Here is a tiny trained network, its code and every weight. The questions are about switching its units off for an input and a class, where a switched-off unit gives its printed mean instead of its output.

import numpy as np


def w(rows, s, z=0):
    codes = np.array(rows[::2]) - 128.0
    scale = np.full(codes.shape[1], s)
    scale[-1] = z or s
    return codes * scale


def norm(h):
    return h / np.sqrt((h * h).mean(-1, keepdims=True) + 1e-5)


def f(y):
    return np.maximum(y, 0)


def log_softmax(a):
    a = a - a.max(-1, keepdims=True)
    return a - np.log(np.exp(a).sum(-1, keepdims=True))


def net(x, mask):
    res = np.array(x, float).reshape(1, 3) / 4 @ E
    u = 0
    for l in range(2):
        y = f(norm(res) @ A[l][:, :-1].T + A[l][:, -1])
        res = res + np.where(mask[u : u + 5], y, B[l][:, -1]) @ B[l][:, :-1]
        u += 5
    return log_softmax(norm(res)[-1] @ U[:, :-1].T + U[:, -1])


A, B = {}, {}
E = w([
[47,113,67,143,147,134,154,106,240,142,32,161],'x0',
[101,155,254,203,141,134,169,7,80,110,165,142],'x1',
[200,202,182,139,67,190,150,243,169,131,79,102],'x2',
],0.0061)
A[0] = w([
[178,135,76,1,101,136,73,205,140,146,83,57,118],'0.n0',
[170,52,32,22,162,77,50,178,103,152,173,100,35],'0.n1',
[126,82,124,83,145,76,80,99,53,93,206,120,3],'0.n2',
[123,80,50,61,190,80,62,158,133,127,136,139,4],'0.n3',
[123,131,160,151,110,146,123,94,83,110,170,157,77],'0.n4',
],0.006,0.0037)
B[0] = w([
[154,131,73,129,176,149,78,112,105,145,176,193,255],'0.n0',
[143,77,121,168,2,109,165,187,144,73,145,125,221],'0.n1',
[170,88,162,194,191,138,151,140,207,98,128,136,186],'0.n2',
[107,114,154,98,89,106,167,142,96,157,73,80,188],'0.n3',
[132,136,71,93,161,93,124,150,148,177,131,82,173],'0.n4',
],0.0099,0.0076)
A[1] = w([
[169,189,204,115,98,157,112,151,98,113,124,74,30],'1.n0',
[14,144,82,95,173,124,75,41,105,132,119,187,1],'1.n1',
[74,159,175,173,129,166,150,93,205,106,50,153,63],'1.n2',
[2,81,88,94,66,79,119,64,116,136,109,122,41],'1.n3',
[97,88,26,83,83,123,110,166,175,140,49,180,125],'1.n4',
],0.0077,0.004)
B[1] = w([
[52,135,89,35,91,113,168,108,105,152,35,96,164],'1.n0',
[135,1,110,180,44,104,108,204,227,42,98,130,173],'1.n1',
[212,136,51,119,74,164,65,197,70,129,231,195,192],'1.n2',
[114,166,154,85,78,63,221,182,36,134,76,38,182],'1.n3',
[71,192,236,120,212,140,137,19,141,145,88,91,254],'1.n4',
],0.0077,0.0093)
U = w([
[131,21,113,175,4,75,155,196,151,48,143,108,114],'0',
[67,167,165,63,108,98,205,116,84,162,49,46,231],'1',
[209,190,82,109,79,210,52,184,91,150,224,177,164],'2',
[93,182,143,117,223,190,78,91,207,164,71,156,35],'3',
[118,94,161,174,246,71,141,46,137,128,212,81,4],'4',
],0.014,0.0026)

Each question gives the input, the list of numbers given to net, and the class t.
The units are the neurons (one row each of A and B). Each row of codes is followed by its name. A weight is (code - 128) times the scale printed after its matrix; where a second scale follows, it is the last column's (A, B and U).
mask holds one flag per neuron, layer by layer. A switched-off neuron (its flag False) gives its mean, the last column of its row in B, instead of its output. The means were averaged over made-up inputs and are rounded, as every weight is.
A unit's drop is (log p(t) with every unit on - log p(t) with that unit switched off) / (log p(t) with every unit on - log p(t) with every unit switched off).
The circuit of an input: a set's keep is (log p(t) with only the set's units on - log p(t) with every unit switched off) / (log p(t) with every unit on - log p(t) with every unit switched off). Starting from all 10 units, units are removed one at a time, each time the one whose removal leaves the highest keep (on an exact tie, the one counted first), for as long as the keep stays at least 0.8.
circuit, biggest first: the units of the circuit, biggest drop first
top k neurons: the k neurons with the biggest drops, biggest first
top k neurons in layer l: the k neurons of layer l with the biggest drops, biggest first
drop of u: that unit's drop, to one decimal
input [1,-6,4], class 3: top 3 neurons -> (1.n4; 1.n2; 0.n0)
input [4,-8,-1], class 1: circuit, biggest first -> (0.n3; 1.n4)
input [7,3,-6], class 0: circuit, biggest first -> (1.n1)
input [4,-2,0], class 1: top 2 neurons in layer 0 -> (0.n2; 0.n3)
input [-8,-1,-1], class 0: top 2 neurons -> (1.n4; 0.n1)
input [1,1,6], class 2: top 4 neurons -> (1.n4; 0.n4; 0.n3; 0.n1)
input [-7,0,-8], class 0: top 2 neurons in layer 0 -> (0.n1; 0.n0)
input [2,2,6], class 2: circuit, biggest first -> (1.n2; 0.n1)
input [2,-6,-7], class 1: top 2 neurons -> (1.n4; 0.n3)
input [0,-1,-8], class 0: top 2 neurons in layer 0 -> (0.n2; 0.n1)
input [8,1,1], class 2: top 2 neurons in layer 1 -> (1.n2; 1.n0)
input [-8,5,5], class 1: top 2 neurons -> (1.n0; 0.n0)
input [0,-5,1], class 2: top 4 neurons -> (0.n0; 0.n1; 1.n1; 1.n4)
input [3,-8,4], class 3: circuit, biggest first -> (1.n4)
input [6,1,7], class 2: top 2 neurons -> (1.n2; 0.n4)
input [-1,0,-8], class 0: top 2 neurons -> (0.n2; 1.n4)
input [4,-6,3], class 3: top 2 neurons -> (1.n4; 0.n0)
input [-2,2,5], class 1: drop of 1.n0 -> 1.0
input [8,4,8], class 2: drop of 1.n2 -> 1.1
input [1,-7,7], class 3: drop of 1.n2 -> 0.6
input [-4,3,4], class 1: circuit, biggest first -> (1.n0)
